Here is a tiny trained network, its code and every weight. The questions are about switching its units off for an input and a class, where a switched-off unit gives its printed mean instead of its output.

import numpy as np


def w(rows, s, z=0):
    codes = np.array(rows[::2]) - 128.0
    scale = np.full(codes.shape[1], s)
    scale[-1] = z or s
    return codes * scale


def norm(h):
    return h / np.sqrt((h * h).mean(-1, keepdims=True) + 1e-5)


def f(y):
    return np.maximum(y, 0)


def log_softmax(a):
    a = a - a.max(-1, keepdims=True)
    return a - np.log(np.exp(a).sum(-1, keepdims=True))


def net(x, mask):
    res = np.array(x, float).reshape(1, 8) / 4 @ E
    u = 0
    for l in range(4):
        y = f(norm(res) @ A[l][:, :-1].T + A[l][:, -1])
        res = res + np.where(mask[u : u + 4], y, B[l][:, -1]) @ B[l][:, :-1]
        u += 4
    return log_softmax(norm(res)[-1] @ U[:, :-1].T + U[:, -1])


A, B = {}, {}
E = w([
[200,210,113],'x0',
[79,71,149],'x1',
[81,158,253],'x2',
[72,62,96],'x3',
[176,56,222],'x4',
[63,225,151],'x5',
[63,115,113],'x6',
[53,143,170],'x7',
],0.0075)
A[0] = w([
[103,123,187,41],'0.n0',
[71,11,88,115],'0.n1',
[31,205,92,2],'0.n2',
[6,22,156,151],'0.n3',
],0.018,0.0036)
B[0] = w([
[74,73,165,160],'0.n0',
[183,66,81,230],'0.n1',
[58,251,21,194],'0.n2',
[56,31,53,252],'0.n3',
],0.02,0.011)
A[1] = w([
[126,203,180,200],'1.n0',
[221,138,146,177],'1.n1',
[82,175,113,49],'1.n2',
[153,165,252,7],'1.n3',
],0.024,0.0019)
B[1] = w([
[59,164,125,216],'1.n0',
[239,224,176,253],'1.n1',
[113,145,28,232],'1.n2',
[81,146,254,215],'1.n3',
],0.02,0.0059)
A[2] = w([
[60,97,253,1],'2.n0',
[152,141,230,90],'2.n1',
[176,119,123,33],'2.n2',
[130,116,180,92],'2.n3',
],0.014,0.0032)
B[2] = w([
[1,134,231,230],'2.n0',
[244,7,226,255],'2.n1',
[156,154,115,173],'2.n2',
[83,148,143,168],'2.n3',
],0.0081,0.0029)
A[3] = w([
[85,205,122,95],'3.n0',
[59,50,90,196],'3.n1',
[246,141,17,118],'3.n2',
[77,140,132,2],'3.n3',
],0.013,0.0028)
B[3] = w([
[89,173,141,173],'3.n0',
[177,144,230,254],'3.n1',
[249,121,143,240],'3.n2',
[102,150,115,140],'3.n3',
],0.017,0.0086)
U = w([
[102,6,101,89],'0',
[128,192,233,58],'1',
[113,81,101,253],'2',
[81,98,197,81],'3',
[233,177,141,131],'4',
[73,214,50,154],'5',
[204,108,105,129],'6',
],0.017,0.0045)

Each question gives the input, the list of numbers given to net, and the class t.
The units are the neurons (one row each of A and B). Each row of codes is followed by its name. A weight is (code - 128) times the scale printed after its matrix; where a second scale follows, it is the last column's (A, B and U).
mask holds one flag per neuron, layer by layer. A switched-off neuron (its flag False) gives its mean, the last column of its row in B, instead of its output. The means were averaged over made-up inputs and are rounded, as every weight is.
A unit's drop is (log p(t) with every unit on - log p(t) with that unit switched off) / (log p(t) with every unit on - log p(t) with every unit switched off).
The circuit of an input: a set's keep is (log p(t) with only the set's units on - log p(t) with every unit switched off) / (log p(t) with every unit on - log p(t) with every unit switched off). Starting from the 12 units with the biggest drops (on a tie, the unit counted first), units are removed one at a time, each time the one whose removal leaves the highest keep (on an exact tie, the one counted first), for as long as the keep stays at least 0.8.
circuit, biggest first: the units of the circuit, biggest drop first
top k neurons: the k neurons with the biggest drops, biggest first
top k neurons in layer l: the k neurons of layer l with the biggest drops, biggest first
drop of u: that unit's drop, to one decimal
input [-8,0,2,-6,6,-6,-3,-8], class 4: top 3 neurons	[0.n3 1.n1 0.n0]
input [5,-7,8,-5,8,-6,-5,5], class 1: circuit, biggest first	[0.n3 1.n3]
input [-5,0,0,-6,2,4,-4,6], class 3: top 2 neurons	[0.n0 3.n1]
input [3,-2,3,-1,1,-3,3,2], class 1: top 2 neurons	[0.n2 0.n1]
input [2,5,5,0,8,-7,-8,1], class 3: circuit, biggest first	[0.n1 3.n2]
input [6,4,-5,-4,7,6,0,-8], class 1: top 2 neurons in layer 0	[0.n3 0.n1]
input [6,-3,3,-3,-2,-4,-3,3], class 1: top 3 neurons	[0.n2 0.n1 0.n3]
input [2,-1,0,-5,4,8,-2,-3], class 1: circuit, biggest first	[0.n2 0.n3 1.n3]
input [-5,-6,4,5,-3,-4,-1,-8], class 4: top 4 neurons	[0.n3 3.n2 0.n0 0.n2]
input [1,6,-4,-2,-2,-6,-2,2], class 4: top neuron	[0.n3]
input [8,5,8,-1,0,-4,0,-1], class 1: top 3 neurons	[0.n3 0.n2 1.n3]
input [6,-4,0,-7,4,-2,6,-5], class 1: circuit, biggest first	[0.n3 0.n1]
input [0,8,8,-4,5,1,3,2], class 0: top 2 neurons	[0.n3 1.n1]
input [-5,1,8,-6,0,2,-2,-7], class 3: top 3 neurons	[0.n2 0.n0 1.n1]
input [2,7,-3,-6,-2,-8,-1,-5], class 4: top neuron in layer 1	[1.n1]
input [7,-2,2,-3,3,-1,-3,-2], class 1: top 3 neurons	[0.n3 0.n1 0.n2]
input [3,-3,6,-4,1,5,-5,-7], class 1: circuit, biggest first	[0.n3 0.n1 1.n3]
input [8,-7,8,-1,-4,5,-7,-8], class 1: circuit, biggest first	[0.n3 0.n2 0.n1 1.n3]
input [6,-5,5,-8,-5,-6,2,-1], class 1: drop of 0.n2	0.8
input [-4,2,-8,-6,5,-6,-1,2], class 4: drop of 0.n0	0.1
